Below are the code and all the weights of a small trained network. Each question names an input and a class and asks about switching units off, where a switched-off unit gives its printed mean instead of its output.

import numpy as np


def w(rows, s, z=0):
    codes = np.array(rows[::2]) - 128.0
    scale = np.full(codes.shape[1], s)
    scale[-1] = z or s
    return codes * scale


def f(y):
    return np.maximum(y, 0)


def log_softmax(a):
    a = a - a.max(-1, keepdims=True)
    return a - np.log(np.exp(a).sum(-1, keepdims=True))


def net(x, mask):
    res = np.array(x, float).reshape(1, 4) / 4 @ E
    y = f(res @ A[0][:, :-1].T + A[0][:, -1])
    res = res + np.where(mask, y, B[0][:, -1]) @ B[0][:, :-1]
    return log_softmax(res[-1] @ U[:, :-1].T + U[:, -1])


A, B = {}, {}
E = w([
[127,4,102,133,148],'x0',
[203,152,93,98,225],'x1',
[118,123,87,160,106],'x2',
[97,122,87,128,128],'x3',
],0.015)
A[0] = w([
[27,23,204,117,36,192],'neuron 1',
[3,125,223,132,15,250],'neuron 2',
[137,29,139,131,144,167],'neuron 3',
[204,25,108,104,153,170],'neuron 4',
[103,249,127,134,120,254],'neuron 5',
[127,209,115,101,96,214],'neuron 6',
],0.013,0.0062)
B[0] = w([
[213,120,251,148,74,230],'neuron 1',
[4,216,130,94,10,251],'neuron 2',
[67,85,126,217,122,180],'neuron 3',
[37,97,100,158,195,190],'neuron 4',
[159,248,148,100,210,212],'neuron 5',
[142,178,130,83,164,186],'neuron 6',
],0.02,0.025)
U = w([
[47,206,164,55,85,159],'0',
[68,54,109,161,176,129],'1',
[173,159,107,73,238,253],'2',
[161,109,123,49,70,9],'3',
[186,101,98,92,134,22],'4',
[100,54,255,189,54,128],'5',
],0.0092,0.0046)

Each question gives the input, the list of numbers given to net, and the class t.
The units are the neurons (one row each of A and B). Each row of codes is followed by its name. A weight is (code - 128) times the scale printed after its matrix; where a second scale follows, it is the last column's (A, B and U).
mask holds one flag per neuron, in row order. A switched-off neuron (its flag False) gives its mean, the last column of its row in B, instead of its output. The means were averaged over made-up inputs and are rounded, as every weight is.
A unit's drop is (log p(t) with every unit on - log p(t) with that unit switched off) / (log p(t) with every unit on - log p(t) with every unit switched off).
The circuit of an input: a set's keep is (log p(t) with only the set's units on - log p(t) with every unit switched off) / (log p(t) with every unit on - log p(t) with every unit switched off). Starting from all 6 units, units are removed one at a time, each time the one whose removal leaves the highest keep (on an exact tie, the one counted first), for as long as the keep stays at least 0.8.
units of the circuit, in order: the units of the circuit, biggest drop first
unit that matters most: the unit with the biggest drop
top k neurons: the k neurons with the biggest drops, biggest first
drop of u: that unit's drop, to one decimal
input [6,-8,7,-1], class 5: unit that matters most	neuron 1
input [2,1,1,5], class 1: top 2 neurons	(neuron 2; neuron 1)
input [-8,1,-1,-7], class 2: units of the circuit, in order	(neuron 2; neuron 5)
input [2,4,2,3], class 1: units of the circuit, in order	(neuron 2; neuron 1; neuron 5)
input [7,1,6,2], class 1: top 2 neurons	(neuron 4; neuron 2)
input [1,6,-6,-1], class 1: top 2 neurons	(neuron 2; neuron 5)
input [3,3,0,-3], class 1: top 2 neurons	(neuron 1; neuron 2)
input [-6,3,4,0], class 2: drop of neuron 2	0.5
input [2,6,6,0], class 1: drop of neuron 6	0.0
input [2,5,7,-7], class 1: drop of neuron 1	0.1
input [-5,7,-5,-3], class 2: drop of neuron 2	0.5
